What can hang from each mark:
Q521: Q209 Q214 Q238
Q888: Q238 Q521 Q882
Q101: Q209 Q238 Q521
Q214: Q101 Q521 Q921
Q882: Q101 Q250 Q360 Q564
Q209: Q564
Q238: Q250 Q360 Q521
Q360: Q250
Q564: Q209 Q888
Q921: Q250 Q521 Q888

Known rows, with every way that one mark hangs from another:
Q238{Q250 Q360 Q521{Q209}}: [ -3.9  31.1   1.1 -23.5  -8.0  -0.5  -5.6 -14.8 -15.6 -10.5  15.6   5.9
  17.5 -30.1  -3.7  -9.4  10.4  26.1 -12.2  -7.9   4.0  -5.7   4.3  25.2
 -18.6   1.1  10.9  -4.9  -1.6 -10.4  11.2 -23.8  16.6  -5.9  13.7  10.2
 -17.1   8.9 -12.9  20.4  -2.0  -1.7   7.8   3.6  -1.7 -14.9 -30.4  12.7]
Q238{Q360{Q250} Q521{Q214}}: [ -0.6  33.9 -12.2 -12.8 -15.4  14.6   1.3  -7.1 -20.8 -12.8   5.4   5.0
  12.2 -21.2  -1.9 -14.2  10.8  20.6  -8.2  -5.7   3.9  -0.3   0.0  29.0
  -6.2   5.6  13.4   3.7  -2.6 -14.4   3.8 -25.0  12.4   1.6  10.1  12.9
 -25.3   8.8  -9.3  18.7   7.2   4.4   0.3  -7.7   7.9  -9.2  -4.4   5.7]
Q521{Q209 Q214 Q238{Q250 Q360}}: [  0.6  23.7 -18.0 -25.9  -9.1   6.2   9.9  -8.9  -9.0  -3.9  26.6 -14.3
  13.3 -42.8   1.2 -15.7  13.6  36.8 -38.4  -3.8  -3.6   2.8   2.5  25.5
 -20.5   0.3  23.5 -11.9   3.8  -3.9   9.7 -30.1  15.7   6.7  26.5   5.5
 -32.2   5.3   0.0   1.5 -13.1  -4.8   0.2  -6.2  11.7 -11.1 -27.7   5.6]
Q888{Q238{Q360} Q521{Q214{Q921{Q250}}} Q882}: [-11.7  22.3 -17.5  -0.2  24.8   2.6   6.2 -25.1   2.3  -2.1  22.0 -38.9
  15.1  -3.2 -11.3 -12.9  17.0   2.9 -21.9  -7.5  -2.3 -25.4  -2.0  16.1
 -10.5  13.9  25.7  -0.8 -21.4  -2.8  10.5 -35.1  -0.7  17.6   7.6 -13.5
 -28.7  60.4   4.5  11.6   5.2 -14.6  -7.4 -18.1 -11.1  -5.5 -38.4 -17.1]
Q888{Q238 Q521 Q882{Q250 Q564{Q209}}}: [  3.5  19.9   9.1   5.6  -6.5  -7.7  -3.6 -16.5 -34.0  15.3  42.0 -29.4
  38.1  22.8  -6.8  -8.5  -3.7 -14.7  13.2   0.5  18.5 -19.5  11.4   0.7
  -8.2  10.1  13.4   1.6 -21.5   2.2   3.3 -12.8 -12.3 -11.1   1.1  11.9
 -17.5  22.8  26.4   7.6  39.6 -17.6  -5.2 -10.0 -10.4 -13.8   9.3 -15.5]
Q888{Q521{Q209} Q882{Q250}}: [  3.1  16.8   0.3  -7.5  -7.7  -9.0  12.1  -6.2 -13.6 -12.3  15.3 -22.8
  14.9  -4.8 -11.5  10.5  14.3  11.6  -9.3  -1.5  -0.6 -10.8   1.9   2.7
   0.7  24.4  12.0  11.1  -8.2 -14.3   0.6 -19.5  -2.0 -10.1   5.8  13.0
 -17.4   6.4  16.1   0.8  22.2   4.0  -1.6 -14.9 -31.6  -5.7  -7.3  -0.4]
Q888{Q238{Q250 Q360} Q521{Q209}}: [ -5.3  29.1   1.1 -15.3   8.3   5.7 -16.0 -22.3 -25.4  -6.6  30.2 -22.6
  26.6 -15.7  -6.3 -14.0  18.1   9.0 -15.6  -2.5   2.9  -9.2  12.7   6.9
 -25.1   4.3  19.2   3.4 -10.1 -15.7  12.3 -31.5  11.5  -0.4  11.9   3.8
 -18.6  21.9  -2.6   9.3  11.8 -13.1  12.5   3.2  -5.1 -19.3 -37.2   1.1]
Q888{Q882{Q101{Q209 Q238{Q360 Q521}} Q250}}: [ 15.1  28.9  -9.2 -18.8 -24.7 -19.7   0.1  -9.3   2.1  -3.7   5.8  -3.7
  29.8 -35.5 -17.4   6.8 -15.8  22.3 -20.3 -13.6  15.5  10.7 -11.5  32.5
 -11.3  14.1   7.5 -17.5  -2.1 -10.2  20.7 -10.3   9.1 -14.6  11.0   4.6
 -17.8  15.5  -4.2  21.4  12.8   4.7  -0.5 -14.6 -14.9  -7.3   0.7  16.3]
Q882{Q101{Q521{Q214 Q238{Q360}}} Q564}: [ 13.1  17.0 -10.9 -10.6 -26.2  -0.4   2.6  -2.2  10.1  15.0  29.1 -27.3
  14.5 -30.7   2.5 -14.1 -23.0  15.7 -19.7  -0.6  12.8   4.7  -1.2  24.4
  -7.8  -1.5  11.4 -16.8  -2.9   4.2  10.8  -8.2   3.2  15.2  11.6 -14.5
 -23.7  10.7   8.7  14.4  -3.3 -12.3 -10.0 -14.2  13.6   3.0   3.7   4.7]
Q521{Q209{Q564{Q888}} Q238{Q250 Q360}}: [ -6.0  19.0  -7.8 -16.6  16.1  -3.4  -0.6  -7.3 -22.8 -13.7  22.5   1.7
  19.9 -51.2  -1.3 -13.0   6.1  27.8 -10.2   0.9 -13.2   4.4   6.4  27.8
 -16.8   6.2  19.5 -14.6   3.5  -4.6  19.4 -13.9   3.5  -5.1  17.9   1.1
 -11.0 -15.7  20.1  -3.6   3.7  -4.7  -9.1   0.9  21.6 -22.0 -22.0   7.0]
Q888{Q521{Q209 Q214} Q882{Q360}}: [  7.1  14.4  -6.6 -10.5 -23.7  -2.6  20.7  -1.7  -4.6 -11.0  16.6 -34.0
  13.1  -2.0  -6.6   3.9  21.3  21.9 -21.4  -0.5   4.2 -11.9   1.6   7.9
   4.1  29.8  15.6  10.1 -13.0 -10.1  -4.9 -27.8  -7.4  -7.0  11.0   7.9
 -30.2   4.8  24.8   3.7  17.8  -2.0  -8.4 -26.7 -33.8 -10.1   6.1   3.8]
Q888{Q238 Q521{Q214}}: [ 14.9   4.5  -4.9   5.3   6.7  10.5  -4.0 -10.4   1.2  -4.6  24.7 -39.1
  16.2  10.7  -9.1  -4.4  12.4  -6.1  -3.0   3.9   3.5  -6.9   6.4  -9.4
   0.9  18.7   3.9  13.0  -5.2 -14.3  -3.1 -18.2   3.5  18.6   4.9  -4.5
 -17.1  18.8   8.3   5.7   5.6  -9.6  -4.0  -4.1 -15.6  -4.4  -4.0 -11.1]
Q882{Q101 Q360{Q250} Q564{Q209}}: [ -8.5  22.8  18.6  -2.7 -48.3  10.6 -22.9   4.2 -49.2  12.7   5.7   6.2
  24.6  15.1  11.4 -16.3 -18.4  -4.3  19.9   9.6  24.2 -13.0  13.5  18.0
 -12.7 -11.3   6.5   2.3 -12.8  13.0   7.2  -7.2 -20.5 -20.1  -1.7   5.2
  -2.7   1.7  16.0  24.1  39.3  -6.0   4.2 -10.6  14.6 -14.4  28.6   2.3]
Q238{Q250 Q360 Q521{Q214{Q101 Q921}}}: [  6.8  25.9 -14.2 -10.9  -2.0   6.8  -6.0 -19.9   5.3 -22.2   0.7 -13.3
  10.8 -45.5   1.0  -6.7   4.5  15.1 -13.9 -29.9  -5.4  -2.1  -3.2  20.1
  -6.5  -4.0  17.5  -2.4  -9.3  -3.2  16.4 -40.1  19.5  20.4  14.6  -4.9
 -28.0  25.7  -1.7  27.3  -9.7  -9.3   2.6   0.1  10.5  -3.8 -28.6   5.7]
Q521{Q209{Q564} Q214{Q921} Q238{Q360}}: [ 10.9  -3.2 -16.6  -4.2  -5.9   1.2  23.9  -3.6  18.6 -25.3  15.8 -24.0
  -5.3 -31.8   1.9  -3.3   7.8  37.3  -5.0  -2.6 -10.9  -5.8  -4.2  25.1
 -12.3   5.5  24.5 -13.3   9.2  -0.4  15.4 -17.9   2.4  13.2  28.4  -8.7
 -22.0   8.8  16.3   7.6 -12.3   6.9 -19.0  -5.2   6.8 -11.2 -17.1  -0.2]
Q214{Q521{Q238{Q250 Q360}}}: [ -0.3  23.6 -20.7 -14.4  15.7  -6.5  -4.8 -22.0  -9.4  -3.5  14.2  -7.9
  15.1 -44.6  -4.2 -19.0  -5.0  15.8 -22.9 -16.3  -4.5  11.6   1.4  17.9
 -23.5 -19.0  19.5 -16.0  -6.6   0.4  20.4 -18.9  18.1   3.7  11.4  -7.2
 -23.5  23.3  -4.9   2.6 -11.0 -17.5   5.5   3.1  27.1  -8.2 -31.3   5.7]
Q209{Q564{Q888{Q238 Q521 Q882}}}: [  4.1   2.6  -2.8  14.1  37.4  -8.4   0.4 -10.9 -11.6  -4.3  19.3 -24.6
  24.9   0.9 -14.1  -2.1   7.5 -12.0  13.4   2.2  -7.8  -6.7   5.7   1.2
   6.8  29.4   5.8   3.4 -17.9  -6.1   9.1  -4.0 -12.5  -3.1  -0.5  -5.9
  -6.5   6.0  30.1  -5.5  28.8 -10.4 -18.3  -5.3 -15.1 -15.5   8.1 -11.9]
Q101{Q209 Q238{Q250 Q521}}: [ 22.8  14.8  -7.8 -20.7  -6.5 -19.5   7.8 -11.2  12.1 -12.5  20.1  -1.4
  21.5 -37.7  -9.0   2.2 -10.3  24.9  -7.0 -14.7  10.7  13.3  -9.6  16.1
  -8.3  11.3   2.2  -6.7  11.9 -15.4  10.9  -8.6  22.3   4.7   2.7   4.6
  -2.7  11.2  -5.8  15.8 -14.1  -5.9  -6.4  13.1  -1.7  -9.1 -17.6  16.7]
Q101{Q521{Q209{Q564{Q888}} Q214 Q238}}: [ 28.2  -5.2 -13.1  -6.8   1.3 -13.1  34.5   5.6  24.0 -23.8  31.8 -29.5
   3.7 -42.2  -9.9   9.2  -4.0  34.0   0.8   1.3 -10.7  12.2  -5.4  16.9
  13.2  34.5  13.2   2.6  18.2 -18.8   4.9  -0.3   3.1  14.3   8.2  -6.9
 -14.8 -26.5  41.7  -3.3  -8.7  -2.2 -38.7  -2.3  -6.2  -5.5   5.1   5.9]
Q882{Q101 Q250 Q360}: [ -1.4  23.8  10.0  -1.6 -28.3   4.2 -27.9   2.6 -27.1  -1.5 -15.7   1.4
  17.4  -4.1  -1.9   2.1  -2.9   0.0  -3.4  10.1  10.8  -1.2   4.9  13.3
   0.6   3.9   1.8   3.2  -3.0  -8.7   5.0 -14.2 -11.9 -19.9   4.0   6.7
   1.8  -0.3  12.6  19.0  31.2  10.2  14.6 -23.8 -10.0  -6.3  15.6   7.4]
Q564{Q209 Q888{Q521 Q882{Q250}}}: [ -3.4  20.5  11.6   5.6   5.9  -6.6  -7.6  -9.1 -33.7  -5.4  15.7 -13.8
  29.6   5.4 -10.6   6.1  -1.6 -17.9  13.3  -2.6   3.0  -5.3   7.9  -0.6
   7.4  14.7   7.8  10.8 -10.6  -9.2  -0.3 -11.1 -14.4  -8.5  -0.3   7.0
  -6.9  -0.1  34.7  -2.5  35.3 -14.1 -12.5  -7.8  -5.9  -4.7   6.2  -9.4]
Q882{Q101{Q521{Q209 Q238}} Q250 Q360}: [ 21.8  23.6  -1.3 -15.3 -34.7 -10.7   1.2   0.2  -0.5  -9.2  13.3 -22.1
  16.6 -35.4 -13.3  10.7 -13.6  29.7 -14.5   9.6  11.4  13.2  -1.3  22.7
  -4.0  19.7  14.7   1.0  10.2 -28.5  12.7 -10.8   1.8 -12.9   6.5   2.3
  -9.7  -0.6  22.8  19.4  11.2   5.0  -3.0 -22.5 -22.5  -5.0   2.1  18.4]
Q564{Q888{Q521{Q238} Q882{Q250}}}: [  6.0  24.1 -10.8   1.3  20.7 -10.9  -1.8  -9.8 -19.9  -3.2  21.0 -23.3
  28.3 -26.2 -15.0   1.0   1.6  -3.6  -9.6   5.6  -7.7   8.8   2.0   7.4
   5.4  24.7  11.7   1.1 -11.9 -20.6   4.6 -14.8  -5.4   0.3   1.1   4.8
  -9.5   5.8  28.8  -8.3  20.4  -9.8 -13.7 -20.9 -10.2  -2.3  -6.1  -4.0]
Q521{Q209 Q238{Q250}}: [  6.2  10.6  -8.8 -18.8   1.2  -3.5   8.8  -7.0  -5.0  -1.2  23.2  -9.5
  11.5 -32.1  -2.2  -7.6   4.3  26.4 -19.0   2.2  -3.2   4.1   2.5  13.8
 -16.7   3.4  12.3  -6.4   4.6  -5.3  10.3 -14.2  13.0   3.5  12.8   3.2
 -12.1   5.6  -0.7   0.1 -14.0  -4.0  -1.6   3.4   1.1  -8.5 -25.4   5.4]
Q882{Q101 Q564{Q209 Q888}}: [ -4.2   1.7  26.3   6.8 -22.7   1.3 -30.4   6.5 -25.0  15.5  13.4  -3.0
  23.1  15.4   7.3  -6.7 -25.8 -25.4  28.6   8.9  12.5 -10.5  13.0   1.0
  -0.4  -7.5  -9.3  -1.8 -11.4  20.4   2.5   7.2 -26.7   1.9  -5.2 -11.0
   9.3 -13.4  24.7  13.9  25.2 -16.6 -12.4   0.6  13.9  -0.8  22.4  -6.1]
Q101{Q209{Q564} Q238{Q360{Q250} Q521}}: [ 14.6  18.7 -14.0 -17.8 -10.0  -9.0  17.9  -7.2  -3.6 -28.2  14.5  11.2
  16.8 -40.1  -9.5  -2.8  -9.0  38.0   6.0 -13.4   7.9  10.7  -8.8  32.2
 -15.5  14.2  13.6  -9.1  13.8 -16.9  21.1  -2.6  19.1  -9.5   6.3   7.7
 -11.7  -1.4  -1.3  14.5   4.0   6.8  -8.6   8.3  12.4 -23.0  -3.2  17.9]
Q921{Q250 Q521{Q214} Q888{Q882}}: [ -5.6  17.3 -16.4  -4.8  13.9  17.3  23.9  -8.9   7.1  -2.3  12.3 -40.4
   8.5   8.7 -12.3  -1.8  13.3  27.9 -13.0  10.2   0.3 -21.4   7.1  -7.3
  -7.1  18.0  -1.4  11.8 -14.1  17.3  -0.1 -34.3  -3.8  23.1  -5.8   1.5
 -28.6  21.3  -4.4  -1.3 -15.7 -14.6  -8.1 -14.3   3.0   1.6 -43.1 -17.3]
Q921{Q888{Q238 Q882{Q101{Q209} Q564}}}: [ 12.6   6.7  -4.8  -4.1 -25.4  -3.7   4.2  -2.6   3.1  24.9  14.9 -35.5
  20.7  13.6  -4.6  -1.4 -12.9  11.9   6.9   8.0  19.8 -22.3   7.5   8.8
 -11.6  13.1   2.4  -7.0 -21.6  26.0  13.9 -17.5 -14.1   3.3  -4.7   2.6
  -5.3  15.7   0.1  18.0   9.6  -8.1 -12.2  -7.2 -23.5  -5.7   2.0  -3.3]
Q882{Q101{Q238} Q250}: [  9.4  13.3   1.8   1.3 -12.1  -6.8 -21.0   1.8  -4.9  -2.5  -2.9  -2.1
  18.2 -17.8  -4.8   5.6 -13.9  -2.9 -11.0   5.3   3.3  18.2  -4.5   0.1
  -0.1   1.4  -2.5  -5.4   2.9 -10.0   7.1  -2.3  -1.7  -0.3   3.7  -4.2
   0.6   1.9   4.7   7.7  14.6   8.3   5.2 -10.2   3.5   3.2   4.1   6.1]
Q888{Q238 Q882{Q360}}: [  0.4  16.4 -11.2  -0.5   0.6 -10.1   4.8  -8.1 -12.7  14.6   4.9 -10.5
  16.5   0.2  -7.4  -7.0   9.3   4.4 -16.7   0.9   5.9   0.7  -0.4  15.5
  -3.0  12.1  16.5  -8.4 -21.9  -4.1   5.7 -11.4  -9.9 -24.2   1.5  10.1
 -13.3  16.4  13.3   2.6  24.1  -4.0  -1.4 -24.2 -19.2 -14.7  13.4   1.0]

Rows:
[  5.1  30.1   1.4  -4.1 -22.0  -8.9   3.8 -12.9 -37.0  12.4  41.9 -25.7
  39.2   1.2  -5.3 -10.3  -9.7   3.7   0.2   6.3  21.4  -9.5   9.4  13.1
 -12.3  10.6  19.4  -8.3 -17.3  -2.4   5.9 -15.1 -12.2 -18.6   7.4  12.9
 -21.8  16.7  36.7   6.0  33.7 -17.6  -5.3 -26.3  -1.1 -16.1  10.5  -3.5]
Q888{Q521{Q238} Q882{Q250 Q360 Q564{Q209}}}
[ 12.3  28.6 -10.7 -26.7  -7.5 -15.8   1.3 -16.5   2.3 -11.9  19.8   4.6
  24.4 -47.8  -7.4  -5.2  -8.2  28.4 -17.9 -19.4  11.4  14.2  -8.0  26.0
 -18.7   1.7  11.2 -15.8   8.0 -14.8  16.4 -15.3  24.8  -0.7   8.9   5.8
 -10.6  13.2 -10.8  16.2 -10.3  -8.0   1.4   9.0  10.6 -13.7 -26.3  20.0]
Q101{Q209 Q238{Q250 Q360 Q521}}
[ 16.1  -1.9 -14.1 -11.8  12.7 -13.0  19.4 -11.9   5.3 -21.5  22.7 -17.8
   9.1 -37.6  -8.0  -4.8  -0.9  32.7  -0.6  -9.5  -9.4   0.5   1.1  13.2
 -15.1   4.7  12.8  -5.3   6.5   2.4  21.0  -8.2  14.8   3.4  13.4  -8.1
 -20.9   4.5  11.6   2.6 -12.7  -5.1 -10.3  12.9   5.3 -15.9 -19.1   4.1]
Q214{Q521{Q209{Q564} Q238{Q250}}}
[ -3.6  40.1 -12.2 -14.2   2.8  -7.6   0.4 -11.9 -33.8  -5.9  18.1  -0.8
  27.6 -29.6 -14.3 -11.5  14.4  18.1  -8.1  -1.2  -5.0   3.8   3.1  36.7
 -10.5  23.2  24.3  -0.3 -23.8 -22.5  12.5 -22.7  -2.4 -17.6  -0.6  19.4
 -21.2   4.0   8.5  14.4  29.6  -2.4 -14.3 -16.5 -17.3 -20.2  -7.1   7.9]
Q564{Q888{Q238{Q360{Q250} Q521{Q209}} Q882}}
[  2.5  17.2   1.6 -16.6 -14.6  -0.3   1.1  -7.7  -0.8 -13.1  15.0   0.0
   8.1 -15.1  -8.6  -1.0   6.0  22.6  -4.4  -1.9   4.5  -4.5   2.3  17.2
 -14.5   8.0   5.8  -4.0  -0.6 -12.2   7.3  -9.5  10.0  -4.2   8.3   6.2
 -15.8   1.3  -9.1  18.2  -3.4   1.9   0.6  -2.5 -11.7  -9.6 -17.7  11.7]
Q238{Q360 Q521{Q209}}
[  5.2   5.1 -15.6  -9.3  16.9  15.8  15.4  -8.2  10.6  -6.1  30.4 -36.4
  10.2 -10.1 -14.0 -10.2   2.6  24.1 -17.0  12.2  -0.9  -6.5   4.5  -0.2
 -15.3  14.6  -2.2   6.2   3.5   0.3   3.3 -13.7   8.1  26.0  -0.6 -10.2
 -24.9  20.0  -0.3  -1.7 -26.5 -18.6  -4.0 -10.2  14.9  -0.6 -36.9 -15.0]
Q921{Q250 Q521{Q214 Q238}}
[ 27.2  -9.0 -10.1 -17.1 -14.6 -13.5  29.7  -1.6  33.6 -17.3   9.1 -22.2
  -4.8 -31.3 -12.7  21.4 -20.6  20.6  -3.3 -30.8   5.9   7.8  -8.7   1.2
   4.4  18.4   7.4   8.9  12.5  -9.4  12.3   3.2  19.8   6.5 -12.5  -6.9
  -9.8 -11.5  14.3   4.4 -15.6 -12.5  -9.9  10.1 -15.0   2.9   2.4  14.6]
Q214{Q101{Q209 Q521}}
[  0.1   3.8  18.9   7.6   7.2   4.1 -17.2  -6.5 -19.4  -8.8  19.1 -14.3
  20.0  14.5  -6.3   2.4  -7.9 -23.3  26.0   2.7   4.5  -3.8  12.3 -13.7
   2.1   6.1  -3.2  13.5  -2.0  -7.8  -1.6  -0.6 -10.4   8.9  -4.7  -8.3
   3.7  -5.0  24.8   0.8  14.9 -21.1 -12.5   8.6   5.2  -2.5  -1.4  -7.9]
Q564{Q209 Q888{Q521}}
[ 27.7  -0.1 -21.6 -20.5  -1.4 -24.1  12.8 -12.6  21.5 -25.5  11.2 -20.6
  12.2 -54.9 -11.1   9.2 -19.3  19.5 -18.3 -41.2  -3.1  22.5  -9.9  -5.1
  -8.5   2.0  11.2  -0.9   2.0  -1.6  21.0 -10.8  25.4  12.1  -8.1 -10.6
 -20.3   0.3  11.1   1.9 -16.0 -20.2  -3.2  14.5   9.2  -3.7 -15.0  17.5]
Q214{Q101{Q209 Q238{Q250}} Q521}
[ -3.7   6.8  10.5   6.9  12.0  -5.0  -2.6  -8.6 -18.2   1.1  17.5 -16.3
  22.4  12.8  -8.8   2.3  -5.2 -20.1  14.3  -3.9   2.7  -6.2   7.5  -5.1
   4.3  10.5   2.7   6.9 -14.1   0.8   1.0  -2.6 -14.0  -0.2  -1.7  -5.8
  -7.2   3.2  26.5  -5.4  21.7 -21.8 -17.7   0.2  -3.6  -3.0   5.0 -10.4]
Q564{Q209 Q888{Q521 Q882}}
[ -2.4  26.6 -20.6 -17.5   3.7   8.6   1.2 -12.5 -12.2   4.9  18.4  -7.8
  15.7 -40.0   3.0 -21.6   7.9  22.4 -35.8  -6.2  -1.8   6.6   1.4  24.9
 -16.7  -8.5  20.0 -15.8   0.9  -0.4  10.3 -27.5  15.7   8.8  24.1   1.2
 -27.5  15.1  -4.1  -1.0 -11.3  -8.7   3.9  -5.6  25.5  -8.0 -22.6   1.1]
Q521{Q214 Q238{Q250 Q360}}
[ -5.6  17.2  15.4   2.1 -28.8  -3.3 -35.4   9.6 -29.7  10.9   0.2  -1.2
  22.7  -5.1   9.1  -8.9 -13.4 -13.3   9.7  14.9   8.4  -3.9   9.9  11.3
   5.9   3.6  -2.6  -2.5 -19.2   5.8  -0.2  -5.4 -30.6 -10.1  -9.7  -1.3
  12.1 -16.2  30.5  17.2  36.5  -6.9  -4.4 -25.0   2.0  -6.2  25.6   7.4]
Q882{Q101 Q360 Q564{Q888}}
[ 11.3  26.4  13.8 -12.8 -55.8 -15.0  -6.4   6.7 -15.4  -3.9  13.8 -15.5
  18.3 -19.3   1.0   6.9 -13.6  19.5   0.8   6.5  18.1  -4.6   2.3  20.4
   3.8  14.6  11.8   5.3  -1.7 -14.0   2.8 -13.5 -13.7 -19.8  -3.9  11.1
  -2.3 -10.9  33.4  27.9  34.5   5.2  -1.2 -25.2 -20.9  -7.5  17.5  18.3]
Q882{Q101{Q521{Q209}} Q250 Q360 Q564}
[  1.2  25.9   1.1  -7.8 -12.2  -6.4 -27.0  -4.4 -15.7   4.7  -4.1   3.5
  26.0 -28.5   2.6  -7.9 -10.2   3.8 -22.9   2.1   8.4  17.8  -1.4  11.0
  -8.2  -6.9   3.9 -10.9  -5.8  -4.6  11.5 -14.8  -1.4  -8.4   7.5  -6.1
  -1.3  11.1   3.8  12.1  14.7  -2.6  11.3 -10.5  12.8  -8.4  -1.5  13.9]
Q882{Q101{Q238{Q250}} Q360}
[  4.5  12.5  -3.2   1.2  37.3   0.3  -9.2 -13.1 -18.8 -13.1  25.3 -15.3
  27.6 -31.4  -6.2 -10.1  -0.1   1.1   8.4   5.0  -9.7   1.5   8.8   5.2
  -3.1  15.5   4.5   0.6   1.6 -10.5  13.8 -10.8   4.4  12.0   8.2  -9.9
  -0.8   2.2  23.2  -4.1   5.5 -14.0 -10.8   7.5  15.6 -14.5 -17.3  -4.3]
Q209{Q564{Q888{Q521{Q238{Q250}}}}}
[  0.7  13.2 -15.7 -13.8 -13.5 -10.4  16.3  -0.3  -9.1  -6.4  -4.1   6.2
  16.7 -33.3  -4.8  -3.8 -13.1  28.3 -13.2 -14.9   5.5   6.2 -10.1  35.2
 -16.2   6.2  16.0 -17.4  -1.4   9.2  28.3  -2.7   2.9 -19.8  12.6  -3.7
 -17.1   4.4   1.2   3.0  19.9   7.7  -5.1  -3.1   9.5 -17.7  14.0  10.1]
Q888{Q882{Q101{Q209{Q564} Q238{Q360{Q250}}}}}
[ 12.1 -18.9   7.6  -3.1 -16.0   0.5   5.2   6.5  11.0  -9.3  -6.3  -6.4
   2.9   2.8  -5.0   8.9 -13.4  12.6  20.1  -2.6   9.8 -16.1   0.5  12.9
  -3.7  11.2  -9.2  -0.2  14.2  14.0  16.5   9.8  -1.6  -3.9   7.5 -12.5
   5.0  -6.2   3.8  13.0   1.8   7.1  -3.3  11.2 -10.9  -9.2  18.0   1.2]
Q882{Q101{Q209{Q564}}}
[ 11.3  -8.3  -4.6  -3.3  10.6  -7.3  12.6   4.9   1.7 -16.7  21.8 -10.4
   7.6 -26.7  -7.4   3.1  -0.7  20.6   8.7  11.3 -13.2   5.3   3.0  10.1
  -1.6  22.9   5.3  -4.4   8.3  -7.3  10.0   6.3  -5.1   2.4   6.1  -4.5
  -1.8 -26.1  28.5  -6.2  -1.8   1.0 -24.0  -1.1  -1.2 -12.1  -0.6   2.8]
Q521{Q209{Q564{Q888}} Q238}
[ 22.4  -7.1 -20.2 -15.6  13.9  -9.2  20.8 -13.6  11.9 -28.2  22.0 -26.0
   9.1 -50.8 -12.5   1.1  -6.4  32.5  -7.9 -24.0 -14.0   4.7   1.7   2.6
 -16.1   9.3  13.0  -2.6   0.9   6.1  29.0  -9.1  23.0   9.4   8.0 -14.4
 -33.8  -4.1  16.0   0.9 -17.8 -12.1  -5.9  12.6   5.9 -14.3 -18.1   6.7]
Q214{Q101 Q521{Q209{Q564} Q238{Q250}}}
[ 17.0 -10.4 -14.1 -13.5  10.1   6.0  30.5  -2.0  26.3 -37.8  33.0 -40.8
   9.1 -27.9 -17.4   8.6   1.3  39.1 -16.5  -7.0 -10.7  -0.6  -0.6 -16.6
 -11.2  31.8  -1.7  10.5   6.3   2.2  12.3  -8.4  12.0  24.5  -3.6 -16.1
 -38.8 -12.0  20.0  -5.0 -19.3 -12.3  -8.3  -3.4  11.3 -10.3 -28.4  -3.7]
Q921{Q250 Q521{Q209{Q564} Q214{Q101{Q238}}}}
[ 22.5 -13.6  -2.9  -8.3  -7.2 -17.4  36.1   1.1  28.2 -19.7  10.2 -11.7
  -5.4 -17.6  -8.3  16.0 -14.9  27.8  17.8 -16.8   8.4  -3.2  -9.5  15.3
   6.2  20.0   5.8   3.6  24.2  -6.3  10.9  11.4  10.7  -4.0  -1.1  -3.5
   2.6 -10.0  18.3   4.7  -6.8   0.7 -18.1  15.7 -10.6  -8.4  10.9   9.1]
Q101{Q209{Q564} Q521}
[ 29.9  -4.3 -15.0 -16.7  -9.0 -18.4  33.8  -3.7  33.2  -6.0  24.6 -22.9
  -0.1 -32.0 -13.2  10.2 -21.0  29.3  -4.3 -10.8   9.7  12.7 -10.5  16.5
  -3.6  16.3  10.9  -3.6  20.8 -16.3  11.0   6.8  18.6   7.0  -1.6  -5.0
  -3.3   4.3   8.8   2.3 -23.8 -10.1 -19.2   7.7 -10.4   0.9  -5.9  11.6]
Q101{Q209 Q521{Q238}}
[ 15.1  -0.2  -7.2   0.2  17.4 -27.6  29.5  -2.8  10.8  -9.1  23.2 -22.3
  11.4 -23.7 -15.1   9.8   0.7  17.4   5.2  -5.8  -8.9   4.1  -5.2  17.8
  11.7  35.3  17.2   0.5  -5.2 -13.2  10.4   2.9  -7.9 -11.3  -2.5   0.4
  -9.7 -12.2  38.7  -2.9  19.3  -3.6 -33.5  -4.0 -26.0 -13.7  11.7   2.7]
Q101{Q521{Q209{Q564{Q888{Q238 Q882}}}}}
[ -3.8  26.8  -4.0   0.5  29.2  10.5 -20.1 -17.9 -31.3 -14.5  25.0 -22.0
  34.1 -23.5  -3.3 -18.7  18.4  -1.1  -1.9  -3.3  -6.9  -7.5  12.2  12.5
  -3.3  14.5  16.3   4.3  -7.4 -11.7   9.8 -31.9   0.6   9.2  14.9  -2.3
 -17.4   5.3  25.5   3.9  24.7 -13.9  -4.3  -0.3  14.6 -23.1 -13.2  -7.9]
Q209{Q564{Q888{Q238{Q250 Q360} Q521{Q214}}}}
